[[-43.1 -12.0]
 [ 69.0 -45.2]
 [ 27.7  52.8]
 [-60.6  -9.9]
 [ -0.2 -23.6]
 [ -5.5  22.0]]
->
[[ 69.0 -45.2]
 [-60.6  -9.9]
 [ -5.5  22.0]]

[[-29.6 -30.2  46.2 -29.5 -38.7]
 [ -4.9 -30.7  31.5 -28.7 -18.0]
 [-16.4 -18.0  31.7 -23.5 -24.0]
 [-45.1 -43.6  51.9 -29.3 -54.9]
 [-32.7 -38.1  46.7 -29.8 -43.3]
 [  5.6  -3.3  -3.2  -1.4   4.2]
 [-27.1 -36.7  49.2 -32.3 -38.5]
 [ 31.7 -34.9 -59.9  67.4  39.7]
 [ 31.4 -25.4 -51.7  53.8  37.3]]
->
[[ -4.9 -30.7  31.5 -28.7 -18.0]
 [-45.1 -43.6  51.9 -29.3 -54.9]
 [  5.6  -3.3  -3.2  -1.4   4.2]
 [ 31.7 -34.9 -59.9  67.4  39.7]]

[[ 33.7 -25.9]
 [ -2.0 -10.9]
 [ 70.9  29.8]
 [-13.4 -34.9]
 [ 11.9 -49.5]
 [ 50.5  38.8]
 [-23.3 -68.1]
 [-81.1  26.6]
 [-10.4 -21.7]
 [-39.9 -28.0]]
->
[[ -2.0 -10.9]
 [-13.4 -34.9]
 [ 50.5  38.8]
 [-81.1  26.6]
 [-39.9 -28.0]]

[[36.8 48.5 42.4  0.0 41.6 51.7 41.2 44.2]
 [43.2  7.8 57.8 24.4 29.2 30.6 41.9 27.5]
 [35.4 48.4 53.1 50.8 63.7 49.1 41.6 48.2]
 [52.6 66.9 58.2 10.8 18.1  0.0 41.3 19.4]
 [50.5 51.2  9.3 28.4 24.4 27.9 43.0 27.8]
 [43.4 45.9 44.3  0.0 48.4 46.9 44.0 42.7]
 [37.9 26.0 30.9 72.8 71.9 77.8 41.8 61.3]
 [43.9 41.9 42.9 43.0 48.0  0.0 44.4 47.1]
 [46.4 36.2 39.3 58.8 50.5 55.4 40.1 48.3]
 [45.5 34.0 43.7 67.4 68.8 74.1 41.6 56.5]
 [51.3 64.1 52.0 20.3 25.6 20.9 44.0 27.3]
 [43.4 36.5 45.7 57.6 57.7 55.0 41.9 56.4]]
->
[[43.2  7.8 57.8 24.4 29.2 30.6 41.9 27.5]
 [52.6 66.9 58.2 10.8 18.1  0.0 41.3 19.4]
 [43.4 45.9 44.3  0.0 48.4 46.9 44.0 42.7]
 [43.9 41.9 42.9 43.0 48.0  0.0 44.4 47.1]
 [45.5 34.0 43.7 67.4 68.8 74.1 41.6 56.5]
 [43.4 36.5 45.7 57.6 57.7 55.0 41.9 56.4]]

[[ 17.7  19.5  22.4  18.0 -20.0  18.4  21.4  -8.9  21.6 -24.5  21.3 -11.3
   23.5]
 [ 22.7  19.2  28.6  27.3 -25.1  23.4  29.7   9.9  27.3  -2.0  27.6 -35.3
   31.2]
 [-34.9 -34.6 -39.4 -40.2  35.2 -38.2 -41.6   6.3 -42.1  20.6 -41.9  21.4
  -44.4]
 [ 15.9  22.1  12.4  19.0 -11.8  19.5  16.0 -34.1  20.1  -7.2  21.8  -9.2
   18.1]
 [-36.3 -36.6 -40.3 -40.9  36.1 -38.4 -42.9   5.5 -43.2  26.0 -43.5  22.9
  -45.7]
 [ 47.8  47.3  50.4  55.1 -40.4  52.8  54.5 -14.5  56.8 -30.9  56.5 -12.9
   57.6]
 [-37.9 -38.9 -41.8 -43.2  36.4 -41.9 -44.4  10.6 -45.4  27.8 -45.8  16.8
  -47.8]]
->
[[ 22.7  19.2  28.6  27.3 -25.1  23.4  29.7   9.9  27.3  -2.0  27.6 -35.3
   31.2]
 [ 15.9  22.1  12.4  19.0 -11.8  19.5  16.0 -34.1  20.1  -7.2  21.8  -9.2
   18.1]
 [ 47.8  47.3  50.4  55.1 -40.4  52.8  54.5 -14.5  56.8 -30.9  56.5 -12.9
   57.6]]

[[-54.1 -62.9  77.0 -62.8 -59.7 -43.2  -3.9 -61.3 -43.1  60.9  49.7  62.4
  -70.3 -66.3 -69.0]
 [-65.9 -60.3  29.6 -59.6 -48.7  19.9  -0.7 -58.1   1.5 -64.2  65.2  64.4
  -60.7 -60.5 -60.5]
 [-56.5 -58.5  48.0 -51.0 -53.2 -49.7 -11.4 -52.4 -42.2  64.6  69.5  62.1
  -54.8 -61.4 -57.9]
 [-54.9 -44.6  40.3 -57.7 -62.6 -22.0  -4.8 -71.7 -34.8  59.2  59.3 -64.4
  -57.8 -62.9 -59.2]
 [-47.4 -59.6  65.9 -61.0 -64.9 -54.3 -52.7 -65.7 -49.4 -61.2 -11.6 -64.2
  -68.6 -60.2 -55.8]
 [-67.1 -72.1 -59.0 -71.7 -54.3 -62.6  74.8 -59.6 -61.7  61.4 -59.5 -53.7
  -61.1 -71.2 -67.9]]
->
[[-65.9 -60.3  29.6 -59.6 -48.7  19.9  -0.7 -58.1   1.5 -64.2  65.2  64.4
  -60.7 -60.5 -60.5]
 [-54.9 -44.6  40.3 -57.7 -62.6 -22.0  -4.8 -71.7 -34.8  59.2  59.3 -64.4
  -57.8 -62.9 -59.2]
 [-67.1 -72.1 -59.0 -71.7 -54.3 -62.6  74.8 -59.6 -61.7  61.4 -59.5 -53.7
  -61.1 -71.2 -67.9]]

[[-64.8 -42.4 -67.5 -50.8  56.5 -71.6]
 [-58.2 -26.5 -61.2 -66.9  68.7 -72.6]
 [ 79.8  60.5 -30.2  72.4 -29.1  75.6]
 [-63.6 -67.9 -67.8 -63.5  66.5 -71.2]
 [-64.5 -67.3 -64.1 -62.5  56.4 -67.8]
 [-64.0 -13.1 -62.8 -61.6  72.9 -67.8]
 [-69.2 -65.0 -68.0  72.7  75.8  69.3]
 [-69.0 -65.1 -63.5 -70.2  61.8 -71.8]
 [-62.6 -13.8 -69.6 -61.5  67.1 -61.8]
 [-70.7 -62.0 -70.3  72.4  72.5  69.3]
 [-14.1  67.7 -69.0  62.0  72.2 -24.1]
 [-71.9 -73.9 -66.5 -70.4  69.2  70.6]]
->
[[-58.2 -26.5 -61.2 -66.9  68.7 -72.6]
 [-63.6 -67.9 -67.8 -63.5  66.5 -71.2]
 [-64.0 -13.1 -62.8 -61.6  72.9 -67.8]
 [-69.0 -65.1 -63.5 -70.2  61.8 -71.8]
 [-70.7 -62.0 -70.3  72.4  72.5  69.3]
 [-71.9 -73.9 -66.5 -70.4  69.2  70.6]]
